Below are the code and all the weights of a small trained network. Each question names an input and a class and asks about switching units off, where a switched-off unit gives its printed mean instead of its output.

import numpy as np


def w(rows, s, z=0):
    codes = np.array(rows[::2]) - 128.0
    scale = np.full(codes.shape[1], s)
    scale[-1] = z or s
    return codes * scale


def norm(h):
    return h / np.sqrt((h * h).mean(-1, keepdims=True) + 1e-5)


def f(y):
    return y / 2 * (1 + np.tanh(0.7978845608 * (y + 0.044715 * y**3)))


def log_softmax(a):
    a = a - a.max(-1, keepdims=True)
    return a - np.log(np.exp(a).sum(-1, keepdims=True))


def net(x, mask):
    res = np.array(x, float).reshape(1, 8) / 4 @ E
    u = 0
    for l in range(2):
        y = f(norm(res) @ A[l][:, :-1].T + A[l][:, -1])
        res = res + np.where(mask[u : u + 7], y, B[l][:, -1]) @ B[l][:, :-1]
        u += 7
    return log_softmax(norm(res)[-1] @ U[:, :-1].T + U[:, -1])


A, B = {}, {}
E = w([
[44,101,225,60,159],'x0',
[146,110,113,110,121],'x1',
[160,100,106,95,128],'x2',
[184,100,97,80,127],'x3',
[156,116,99,99,114],'x4',
[172,160,98,253,154],'x5',
[125,122,129,127,128],'x6',
[236,95,245,118,39],'x7',
],0.0057)
A[0] = w([
[61,165,255,161,196,248],'0.n1',
[91,75,197,173,56,120],'0.n2',
[207,70,252,167,29,206],'0.n3',
[130,193,143,193,171,254],'0.n4',
[6,115,117,117,106,94],'0.n5',
[132,138,160,56,72,180],'0.n6',
[221,120,139,197,127,49],'0.n7',
],0.0064,0.0027)
B[0] = w([
[142,63,60,100,71,230],'0.n1',
[238,138,155,157,138,159],'0.n2',
[184,125,198,143,112,254],'0.n3',
[186,66,63,30,127,187],'0.n4',
[119,52,151,124,202,162],'0.n5',
[102,5,127,222,97,173],'0.n6',
[92,237,141,237,254,153],'0.n7',
],0.0067,0.0058)
A[1] = w([
[213,107,120,182,79,144],'1.n1',
[127,69,29,2,117,153],'1.n2',
[143,108,177,108,46,67],'1.n3',
[95,10,45,170,133,166],'1.n4',
[90,166,160,58,121,254],'1.n5',
[79,186,108,198,159,72],'1.n6',
[119,131,28,154,149,120],'1.n7',
],0.0094,0.0031)
B[1] = w([
[44,193,202,124,188,210],'1.n1',
[62,141,142,145,134,255],'1.n2',
[164,129,120,119,56,171],'1.n3',
[152,174,105,126,120,231],'1.n4',
[145,3,85,189,171,145],'1.n5',
[171,153,148,119,122,136],'1.n6',
[167,124,98,73,41,192],'1.n7',
],0.013,0.0084)
U = w([
[78,161,16,114,93,251],'0',
[133,169,238,145,109,186],'1',
[228,225,22,101,101,34],'2',
[169,225,156,210,204,37],'3',
[66,39,84,118,188,99],'4',
[204,4,158,147,69,87],'5',
],0.012,0.0032)

Each question gives the input, the list of numbers given to net, and the class t.
The units are the neurons (one row each of A and B). Each row of codes is followed by its name. A weight is (code - 128) times the scale printed after its matrix; where a second scale follows, it is the last column's (A, B and U).
mask holds one flag per neuron, layer by layer. A switched-off neuron (its flag False) gives its mean, the last column of its row in B, instead of its output. The means were averaged over made-up inputs and are rounded, as every weight is.
A unit's drop is (log p(t) with every unit on - log p(t) with that unit switched off) / (log p(t) with every unit on - log p(t) with every unit switched off).
The circuit of an input: a set's keep is (log p(t) with only the set's units on - log p(t) with every unit switched off) / (log p(t) with every unit on - log p(t) with every unit switched off). Starting from the 12 units with the biggest drops (on a tie, the unit counted first), units are removed one at a time, each time the one whose removal leaves the highest keep (on an exact tie, the one counted first), for as long as the keep stays at least 0.8.
circuit, biggest first: the units of the circuit, biggest drop first
top k neurons: the k neurons with the biggest drops, biggest first
top k neurons in layer l: the k neurons of layer l with the biggest drops, biggest first
drop when u is switched off: that unit's drop, to one decimal
input [4,5,0,1,-5,-1,4,0], class 4: top 4 neurons -> [1.n7, 0.n5, 0.n1, 0.n3]
input [8,-1,-6,-8,-2,-6,-6,1], class 5: circuit, biggest first -> [1.n1, 1.n5]
input [-6,-6,-7,6,6,-4,6,7], class 1: circuit, biggest first -> [1.n1]
input [4,-3,8,-8,4,-1,3,2], class 5: top 2 neurons -> [1.n2, 1.n3]
input [0,1,-1,8,-4,6,1,-5], class 2: top 2 neurons in layer 1 -> [1.n7, 1.n1]
input [1,-1,1,-4,4,4,3,0], class 0: circuit, biggest first -> [0.n4, 1.n2]
input [-8,0,-6,-4,-2,8,3,-2], class 2: circuit, biggest first -> [0.n4, 1.n2]
input [-3,1,-3,-1,6,1,-3,7], class 3: top 2 neurons in layer 1 -> [1.n7, 1.n1]
input [6,-7,-8,-7,-8,4,4,-2], class 0: top 3 neurons in layer 0 -> [0.n1, 0.n4, 0.n3]
input [1,4,-4,8,-5,-6,4,0], class 4: top 3 neurons -> [0.n3, 1.n7, 1.n2]
input [-1,-4,7,3,-8,2,-6,0], class 2: top 2 neurons -> [0.n7, 0.n3]
input [-5,-4,0,3,6,-7,-2,3], class 1: top 2 neurons -> [1.n1, 1.n7]
input [1,1,-7,-1,-6,2,5,-2], class 0: top 2 neurons -> [1.n2, 0.n4]
input [6,-2,3,-3,2,0,5,4], class 5: top 2 neurons in layer 1 -> [1.n2, 1.n3]
input [3,-5,-1,5,0,-7,-6,1], class 5: circuit, biggest first -> [1.n1]
input [5,-7,4,-6,-1,-2,-4,6], class 5: top 3 neurons in layer 1 -> [1.n2, 1.n3, 1.n4]
input [2,-6,8,1,-8,7,-7,-3], class 0: top 3 neurons -> [0.n4, 1.n2, 0.n1]
input [5,8,3,-2,6,-2,2,1], class 5: top 3 neurons in layer 0 -> [0.n4, 0.n1, 0.n6]
input [6,-6,0,-1,-2,6,5,-3], class 0: top 2 neurons in layer 1 -> [1.n2, 1.n4]
input [4,4,-7,3,0,6,5,-3], class 0: circuit, biggest first -> [0.n4]
input [1,2,2,8,4,-8,-5,-5], class 4: top 2 neurons -> [1.n5, 0.n1]
input [4,3,-8,-4,-2,-3,1,0], class 4: top 2 neurons in layer 0 -> [0.n3, 0.n5]
input [0,-8,5,0,5,7,-5,7], class 3: top 2 neurons -> [0.n7, 1.n7]
input [7,-7,-5,7,3,5,8,-1], class 0: top 2 neurons -> [0.n1, 1.n4]
input [1,-7,-2,4,-1,2,-7,0], class 0: drop when 0.n4 is switched off -> 0.1
input [-3,-7,7,-1,-2,7,1,-4], class 2: drop when 0.n5 is switched off -> 0.0
input [6,-7,6,5,-2,7,7,-4], class 0: drop when 1.n2 is switched off -> 0.4
input [-6,1,6,5,-1,5,0,7], class 3: top neuron -> [0.n7]
